Below are the code and all the weights of a small trained network. Each question names an input and a class and asks about switching units off, where a switched-off unit gives its printed mean instead of its output.

import numpy as np


def w(rows, s, z=0):
    codes = np.array(rows[::2]) - 128.0
    scale = np.full(codes.shape[1], s)
    scale[-1] = z or s
    return codes * scale


def f(y):
    return y / 2 * (1 + np.tanh(0.7978845608 * (y + 0.044715 * y**3)))


def log_softmax(a):
    a = a - a.max(-1, keepdims=True)
    return a - np.log(np.exp(a).sum(-1, keepdims=True))


def net(x, mask):
    res = np.array(x, float).reshape(1, 6) / 4 @ E
    y = f(res @ A[0][:, :-1].T + A[0][:, -1])
    res = res + np.where(mask, y, B[0][:, -1]) @ B[0][:, :-1]
    return log_softmax(res[-1] @ U[:, :-1].T + U[:, -1])


A, B = {}, {}
E = w([
[164,88,225,58,224],'x0',
[2,54,121,74,132],'x1',
[131,131,129,123,126],'x2',
[61,195,214,230,189],'x3',
[138,41,223,179,12],'x4',
[123,141,130,113,122],'x5',
],0.0077)
A[0] = w([
[53,161,210,178,143,79],'n1',
[47,88,146,88,123,136],'n2',
[95,151,54,168,80,100],'n3',
[125,98,183,142,73,141],'n4',
[172,116,179,75,175,106],'n5',
[135,60,207,125,23,33],'n6',
[161,83,73,84,85,137],'n7',
[194,71,209,55,165,178],'n8',
[60,92,114,110,133,65],'n9',
[136,70,173,160,74,2],'n10',
[136,132,21,98,226,104],'n11',
[142,78,209,80,234,127],'n12',
[255,155,168,157,127,110],'n13',
[173,102,182,163,80,220],'n14',
[31,227,143,192,179,147],'n15',
[51,116,130,97,114,107],'n16',
[101,116,168,204,144,236],'n17',
[154,76,69,74,114,50],'n18',
[42,80,139,87,117,105],'n19',
[59,54,107,113,154,75],'n20',
],0.0085,0.0049)
B[0] = w([
[230,48,183,109,52,205],'n1',
[212,202,14,127,112,183],'n2',
[2,184,182,174,50,187],'n3',
[88,159,130,75,219,190],'n4',
[71,183,127,154,23,190],'n5',
[66,190,216,50,243,211],'n6',
[164,58,227,79,26,183],'n7',
[88,117,107,195,59,255],'n8',
[246,225,126,189,141,145],'n9',
[86,206,220,84,196,162],'n10',
[53,130,238,46,216,236],'n11',
[52,143,111,181,44,251],'n12',
[191,187,43,132,137,218],'n13',
[109,166,48,72,201,229],'n14',
[184,41,192,91,109,254],'n15',
[228,174,91,209,147,156],'n16',
[145,52,112,96,129,230],'n17',
[216,93,231,114,69,159],'n18',
[203,184,56,166,161,178],'n19',
[184,184,104,174,171,162],'n20',
],0.0066,0.0071)
U = w([
[52,154,185,43,250,97],'0',
[105,79,83,108,129,252],'1',
[203,26,194,87,78,74],'2',
[218,209,59,178,162,100],'3',
[2,149,132,201,40,79],'4',
],0.0087,0.013)

Each question gives the input, the list of numbers given to net, and the class t.
The units are the neurons (one row each of A and B). Each row of codes is followed by its name. A weight is (code - 128) times the scale printed after its matrix; where a second scale follows, it is the last column's (A, B and U).
mask holds one flag per neuron, in row order. A switched-off neuron (its flag False) gives its mean, the last column of its row in B, instead of its output. The means were averaged over made-up inputs and are rounded, as every weight is.
A unit's drop is (log p(t) with every unit on - log p(t) with that unit switched off) / (log p(t) with every unit on - log p(t) with every unit switched off).
The circuit of an input: a set's keep is (log p(t) with only the set's units on - log p(t) with every unit switched off) / (log p(t) with every unit on - log p(t) with every unit switched off). Starting from the 12 units with the biggest drops (on a tie, the unit counted first), units are removed one at a time, each time the one whose removal leaves the highest keep (on an exact tie, the one counted first), for as long as the keep stays at least 0.8.
circuit, biggest first: the units of the circuit, biggest drop first
most important unit: the unit with the biggest drop
k most important neurons: the k neurons with the biggest drops, biggest first
drop when u is switched off: that unit's drop, to one decimal
input [-3,-3,-6,6,-7,1], class 0: most important unit : n11
input [8,7,7,5,7,7], class 4: 3 most important neurons : (n12; n8; n5)
input [7,-5,-6,-1,-6,-2], class 4: circuit, biggest first : (n12; n5; n8)
input [-6,-6,1,-6,-2,-5], class 2: 2 most important neurons : (n7; n18)
input [2,-6,0,1,6,-8], class 0: circuit, biggest first : (n6; n14)
input [-5,4,1,8,3,5], class 2: circuit, biggest first : (n1; n15)
input [3,1,4,-5,-3,-8], class 2: circuit, biggest first : (n18; n7)
input [6,1,-5,2,1,-7], class 4: circuit, biggest first : (n12; n8)
input [3,5,0,-7,-3,0], class 2: 2 most important neurons : (n18; n7)
input [-8,5,-6,-3,-7,-7], class 4: 4 most important neurons : (n3; n6; n14; n4)
input [4,-4,6,7,-6,1], class 2: 2 most important neurons : (n15; n1)
input [-7,0,-8,6,7,1], class 1: 4 most important neurons : (n11; n1; n17; n15)
input [-6,-2,0,-4,-2,4], class 4: 2 most important neurons : (n3; n15)
input [-7,-3,-6,-1,-1,0], class 4: most important unit : n3
input [8,7,-5,5,2,2], class 4: 4 most important neurons : (n12; n8; n5; n13)
input [4,-7,1,-1,6,8], class 3: 3 most important neurons : (n13; n11; n8)
input [6,8,-1,7,4,-8], class 3: 2 most important neurons : (n2; n19)
input [-1,6,-2,6,5,-5], class 2: drop when n6 is switched off : -0.1
input [-2,7,-4,-6,6,6], class 3: drop when n2 is switched off : 0.3
input [-3,4,-4,6,4,-5], class 2: most important unit : n1
input [2,-1,2,4,7,3], class 0: drop when n6 is switched off : 0.2
input [-4,5,3,-4,0,7], class 3: drop when n19 is switched off : 0.2
